Here is a tiny trained network, its code and every weight. The questions are about switching its units off for an input and a target symbol, where a switched-off unit gives its printed mean instead of its output.

import numpy as np


def w(rows, s, z=0):
    codes = np.array(rows[::2]) - 128.0
    scale = np.full(codes.shape[1], s)
    scale[-1] = z or s
    return codes * scale


def norm(h):
    return h / np.sqrt((h * h).mean(-1, keepdims=True) + 1e-5)


def f(y):
    return np.maximum(y, 0)


def softmax(a):
    e = np.exp(a - a.max(-1, keepdims=True))
    return e / e.sum(-1, keepdims=True)


def log_softmax(a):
    a = a - a.max(-1, keepdims=True)
    return a - np.log(np.exp(a).sum(-1, keepdims=True))


def net(x, mask):
    ids = ['αβδεζηθλμξσφψ'.index(c) for c in x.split()]
    T = len(ids)
    res = E[ids] + P[:T]
    u = 0
    for l in range(2):
        q, k, v = (norm(res) @ M[l].T for M in (Q, K, V))
        z = softmax(np.where(np.tri(T) > 0, q @ k.T / 2**0.5, -1e9)) @ v
        res = res + np.where(mask[u], z, O[l][:, -1]) @ O[l][:, :-1]
        u += 1
        y = f(norm(res) @ A[l][:, :-1].T + A[l][:, -1])
        res = res + np.where(mask[u : u + 4], y, B[l][:, -1]) @ B[l][:, :-1]
        u += 4
    return log_softmax(norm(res)[-1] @ U[:, :-1].T + U[:, -1])


Q, K, V, O, A, B = {}, {}, {}, {}, {}, {}
E = w([
[150,130,85,138,135],'α',
[126,132,86,105,151],'β',
[99,113,137,133,146],'δ',
[113,86,54,114,74],'ε',
[128,75,139,168,114],'ζ',
[116,132,147,141,111],'η',
[143,137,74,124,133],'θ',
[160,95,118,145,174],'λ',
[57,94,178,102,56],'μ',
[147,252,108,100,101],'ξ',
[175,87,158,193,40],'σ',
[152,119,125,138,152],'φ',
[146,137,70,154,139],'ψ',
],0.031)
P = w([
[253,112,116,57,12],'0',
[53,112,59,185,113],'1',
[55,118,84,178,110],'2',
[58,120,101,185,108],'3',
[65,124,102,183,103],'4',
[66,125,102,194,105],'5',
[64,123,110,201,108],'6',
[68,122,126,204,106],'7',
[64,133,131,200,112],'8',
[68,134,131,199,104],'9',
[69,144,145,214,113],'10',
[75,146,139,217,105],'11',
[75,144,132,219,98],'12',
[79,140,121,209,89],'13',
],0.0068)
Q[0] = w([
[105,70,253,217,169],'0.h1',
[75,182,3,212,74],'0.h1',
],0.0081)
K[0] = w([
[128,196,232,254,236],'0.h1',
[227,193,99,140,86],'0.h1',
],0.0083)
V[0] = w([
[106,137,70,173,163],'0.h1',
[100,63,206,3,183],'0.h1',
],0.0061)
O[0] = w([
[91,135,11,124,120,177],'0.h1',
[183,146,24,114,6,3],'0.h1',
],0.015,0.0053)
A[0] = w([
[81,95,175,209,140,3],'0.n1',
[1,161,143,166,66,193],'0.n2',
[150,216,138,69,150,165],'0.n3',
[201,154,58,179,166,170],'0.n4',
],0.013,0.0022)
B[0] = w([
[109,122,52,93,75,254],'0.n1',
[140,3,88,177,20,241],'0.n2',
[136,235,89,167,84,148],'0.n3',
[79,151,144,107,119,197],'0.n4',
],0.014,0.0099)
Q[1] = w([
[73,82,77,134,216],'1.h1',
[150,50,172,76,9],'1.h1',
],0.013)
K[1] = w([
[193,99,176,8,178],'1.h1',
[36,81,103,247,145],'1.h1',
],0.015)
V[1] = w([
[80,203,249,134,66],'1.h1',
[29,166,101,214,90],'1.h1',
],0.012)
O[1] = w([
[89,82,156,30,70,4],'1.h1',
[6,150,146,103,203,222],'1.h1',
],0.014,0.0043)
A[1] = w([
[177,194,115,251,179,149],'1.n1',
[82,97,68,167,203,111],'1.n2',
[124,105,4,74,107,2],'1.n3',
[143,33,192,172,49,98],'1.n4',
],0.012,0.0063)
B[1] = w([
[86,35,202,142,130,210],'1.n1',
[189,184,113,89,127,255],'1.n2',
[216,113,158,149,154,174],'1.n3',
[6,251,143,177,135,217],'1.n4',
],0.016,0.0088)
U = w([
[92,84,102,101,147,94],'α',
[127,248,108,151,116,146],'β',
[207,190,95,164,113,149],'δ',
[82,163,250,228,144,231],'ε',
[160,103,130,169,186,143],'ζ',
[72,8,162,114,11,76],'η',
[44,142,156,138,139,140],'θ',
[181,63,124,205,41,140],'λ',
[145,137,70,98,123,110],'μ',
[82,87,140,103,85,156],'ξ',
[171,26,81,103,65,138],'σ',
[152,168,122,155,13,152],'φ',
[92,194,138,183,250,1],'ψ',
],0.015,0.0057)

Each question gives the input, a string of symbols that net reads in full, and the target symbol t.
The units are the heads (2 rows each of Q, K, V and O) and the neurons (one row each of A and B). Each row of codes is followed by its name. A weight is (code - 128) times the scale printed after its matrix; where a second scale follows, it is the last column's (O, A, B and U).
mask holds one flag per unit, layer by layer, with each layer's heads first. A switched-off unit (its flag False) gives its mean, the last column of its rows in O or B, instead of its output. The means were averaged over made-up inputs and are rounded, as every weight is.
A unit's drop is (log p(t) with every unit on - log p(t) with that unit switched off) / (log p(t) with every unit on - log p(t) with every unit switched off).
The circuit of an input: a set's keep is (log p(t) with only the set's units on - log p(t) with every unit switched off) / (log p(t) with every unit on - log p(t) with every unit switched off). Starting from all 10 units, units are removed one at a time, each time the one whose removal leaves the highest keep (on an exact tie, the one counted first), for as long as the keep stays at least 0.8.
circuit, biggest first: the units of the circuit, biggest drop first
k most important neurons: the k neurons with the biggest drops, biggest first
k most important neurons of layer l: the k neurons of layer l with the biggest drops, biggest first
input φ α ζ ζ σ, target ε: 2 most important neurons => [1.n4; 0.n2]
input μ σ ζ ψ λ θ θ β, target μ: circuit, biggest first => [0.h1; 1.n4; 1.n2]
input φ η ξ λ λ ε ψ λ ε λ α δ ψ, target φ: circuit, biggest first => [0.n2; 1.h1; 0.n1; 0.n4]
input μ ε σ λ λ σ θ σ λ φ λ, target μ: 2 most important neurons => [0.n2; 1.n4]
input λ ξ λ, target λ: 4 most important neurons => [0.n1; 0.n2; 1.n1; 0.n4]
input λ ψ ψ β α ψ θ, target λ: 3 most important neurons of layer 0 => [0.n1; 0.n2; 0.n4]
input ε ψ λ θ, target ε: most important neuron of layer 1 => [1.n1]
input ψ ε β δ β σ α λ ξ λ, target ψ: 2 most important neurons => [0.n4; 0.n2]
input λ μ α λ β ψ ε ψ ψ λ λ ψ ψ, target λ: circuit, biggest first => [1.h1; 0.n1; 0.n2; 1.n1]
input η ζ ζ δ φ η ψ α λ, target η: circuit, biggest first => [1.h1; 0.h1; 0.n2]
input ψ η δ ψ δ ψ, target ψ: circuit, biggest first => [0.h1; 1.h1]
input η λ δ α, target η: circuit, biggest first => [1.h1; 0.h1; 0.n2]
input β φ η β λ ψ, target β: 3 most important neurons => [0.n4; 0.n3; 0.n2]
input α ε μ θ ξ β ζ α σ δ φ λ, target α: 3 most important neurons => [0.n4; 0.n1; 0.n2]
input β δ α η θ, target β: circuit, biggest first => [0.n2; 0.h1]
input η φ ζ ξ ε λ σ μ μ λ θ σ μ φ, target η: 2 most important neurons => [0.n2; 1.n2]
input β δ ε λ λ ξ μ η μ ζ β, target β: 2 most important neurons of layer 1 => [1.n1; 1.n2]
input ζ σ ζ ζ λ η δ ε ψ, target ζ: 2 most important neurons of layer 1 => [1.n4; 1.n1]
input ψ θ φ η β ε λ ξ φ, target ψ: most important neuron => [0.n4]
input ε α σ η ε ε η λ ψ, target ε: 4 most important neurons => [1.n1; 0.n2; 0.n4; 0.n1]
input ε β η α ψ ξ δ θ α λ ψ, target ε: most important neuron => [1.n1]
input θ θ ζ ζ λ ψ β θ λ α ψ ψ, target θ: circuit, biggest first => [1.h1; 0.n4; 0.n2; 0.n1]
input β δ σ β ψ β ψ μ θ, target β: 3 most important neurons => [0.n3; 0.n4; 1.n1]
